Below are the code and all the weights of a small trained network. Each question names an input and a class and asks about switching units off, where a switched-off unit gives its printed mean instead of its output.

import numpy as np


def w(rows, s, z=0):
    codes = np.array(rows[::2]) - 128.0
    scale = np.full(codes.shape[1], s)
    scale[-1] = z or s
    return codes * scale


def f(y):
    return y / 2 * (1 + np.tanh(0.7978845608 * (y + 0.044715 * y**3)))


def log_softmax(a):
    a = a - a.max(-1, keepdims=True)
    return a - np.log(np.exp(a).sum(-1, keepdims=True))


def net(x, mask):
    res = np.array(x, float).reshape(1, 7) / 4 @ E
    y = f(res @ A[0][:, :-1].T + A[0][:, -1])
    res = res + np.where(mask, y, B[0][:, -1]) @ B[0][:, :-1]
    return log_softmax(res[-1] @ U[:, :-1].T + U[:, -1])


A, B = {}, {}
E = w([
[121,125,120,122,123,123,130,129],'x0',
[186,68,97,32,168,198,155,97],'x1',
[119,125,128,129,125,131,128,120],'x2',
[137,124,135,120,125,119,125,135],'x3',
[75,83,177,130,129,194,125,232],'x4',
[100,139,103,93,193,134,6,115],'x5',
[138,130,139,122,123,126,123,131],'x6',
],0.014)
A[0] = w([
[128,160,153,183,60,79,180,168,185],'n1',
[129,180,146,112,107,79,104,109,124],'n2',
[80,133,135,169,111,121,124,184,118],'n3',
[90,77,159,97,87,183,170,137,116],'n4',
[98,172,130,188,50,87,175,146,198],'n5',
[153,92,107,25,206,192,88,82,73],'n6',
[173,67,124,110,108,175,232,112,131],'n7',
[68,76,185,131,145,201,121,245,180],'n8',
[198,191,104,95,115,82,168,59,244],'n9',
[79,141,142,137,125,122,61,162,104],'n10',
[122,180,71,135,126,37,80,79,186],'n11',
[195,71,131,113,124,145,234,96,140],'n12',
[112,154,163,183,61,71,227,147,209],'n13',
[143,81,67,50,204,174,29,117,45],'n14',
[161,89,124,120,126,140,191,171,134],'n15',
[102,55,157,116,115,202,152,232,132],'n16',
[59,182,114,158,148,67,5,155,135],'n17',
[189,91,124,94,140,179,255,121,146],'n18',
[95,110,143,105,110,211,150,205,138],'n19',
[75,154,149,155,151,66,33,125,133],'n20',
[163,204,83,135,88,64,69,22,254],'n21',
[107,57,147,107,103,222,202,182,118],'n22',
],0.0097,0.0068)
B[0] = w([
[135,31,172,185,166,178,144,117,221],'n1',
[151,136,125,132,134,102,131,153,161],'n2',
[101,113,179,118,134,153,118,144,172],'n3',
[163,142,108,152,108,124,112,166,166],'n4',
[174,80,181,166,174,138,148,128,225],'n5',
[175,28,135,181,162,155,165,81,212],'n6',
[149,199,43,119,58,82,111,125,194],'n7',
[65,140,183,157,89,177,42,234,217],'n8',
[149,120,117,101,138,84,199,48,225],'n9',
[61,156,161,99,138,149,85,191,166],'n10',
[164,147,106,156,147,65,122,152,215],'n11',
[88,180,56,69,96,97,168,93,198],'n12',
[160,32,177,177,161,150,167,78,244],'n13',
[153,51,222,174,164,173,134,120,210],'n14',
[156,147,101,130,86,157,113,137,166],'n15',
[164,144,115,165,70,165,87,205,200],'n16',
[108,198,126,112,119,87,59,171,218],'n17',
[126,166,58,105,75,111,142,136,205],'n18',
[148,126,136,175,114,135,61,198,183],'n19',
[128,184,114,111,139,78,73,160,197],'n20',
[217,184,81,163,172,1,138,140,250],'n21',
[182,142,80,155,75,137,75,156,196],'n22',
],0.0092,0.018)
U = w([
[172,77,158,148,193,121,173,76,204],'0',
[166,221,95,144,103,114,81,158,229],'1',
[122,54,179,166,118,202,107,142,62],'2',
[11,205,172,95,129,139,72,157,6],'3',
[123,187,93,48,87,118,186,71,92],'4',
],0.012,0.0021)

Each question gives the input, the list of numbers given to net, and the class t.
The units are the neurons (one row each of A and B). Each row of codes is followed by its name. A weight is (code - 128) times the scale printed after its matrix; where a second scale follows, it is the last column's (A, B and U).
mask holds one flag per neuron, in row order. A switched-off neuron (its flag False) gives its mean, the last column of its row in B, instead of its output. The means were averaged over made-up inputs and are rounded, as every weight is.
A unit's drop is (log p(t) with every unit on - log p(t) with that unit switched off) / (log p(t) with every unit on - log p(t) with every unit switched off).
The circuit of an input: a set's keep is (log p(t) with only the set's units on - log p(t) with every unit switched off) / (log p(t) with every unit on - log p(t) with every unit switched off). Starting from the 12 units with the biggest drops (on a tie, the unit counted first), units are removed one at a time, each time the one whose removal leaves the highest keep (on an exact tie, the one counted first), for as long as the keep stays at least 0.8.
circuit, biggest first: the units of the circuit, biggest drop first
top k neurons: the k neurons with the biggest drops, biggest first
drop when u is switched off: that unit's drop, to one decimal
input [-2,-1,1,5,4,0,-6], class 2: circuit, biggest first => [n21]
input [-7,-8,4,-6,1,7,1], class 3: circuit, biggest first => [n10; n22]
input [-3,-3,5,-6,0,-8,-1], class 0: top 2 neurons => [n8; n13]
input [5,1,-6,-2,2,-8,3], class 1: top 2 neurons => [n7; n18]
input [2,-7,6,6,4,0,7], class 2: top 3 neurons => [n1; n13; n5]
input [2,3,0,-4,1,3,5], class 2: top 2 neurons => [n21; n9]
input [6,5,-5,2,3,0,-3], class 1: top 2 neurons => [n13; n1]
input [-2,6,-8,-1,5,0,-3], class 1: top 3 neurons => [n13; n7; n1]
input [-4,1,7,2,-7,6,-1], class 0: top 3 neurons => [n14; n6; n9]
input [-3,8,0,-1,1,-8,-5], class 1: top 4 neurons => [n22; n16; n19; n4]
input [0,-8,-3,2,1,2,-4], class 3: drop when n10 is switched off => 0.1
input [8,4,-3,7,0,5,7], class 0: drop when n8 is switched off => 0.3
input [-4,-6,-4,1,2,5,-1], class 3: drop when n13 is switched off => 0.0
input [-3,6,-1,1,0,-2,-5], class 4: drop when n12 is switched off => 0.1
input [-5,4,-1,1,0,0,0], class 4: top neuron => [n13]
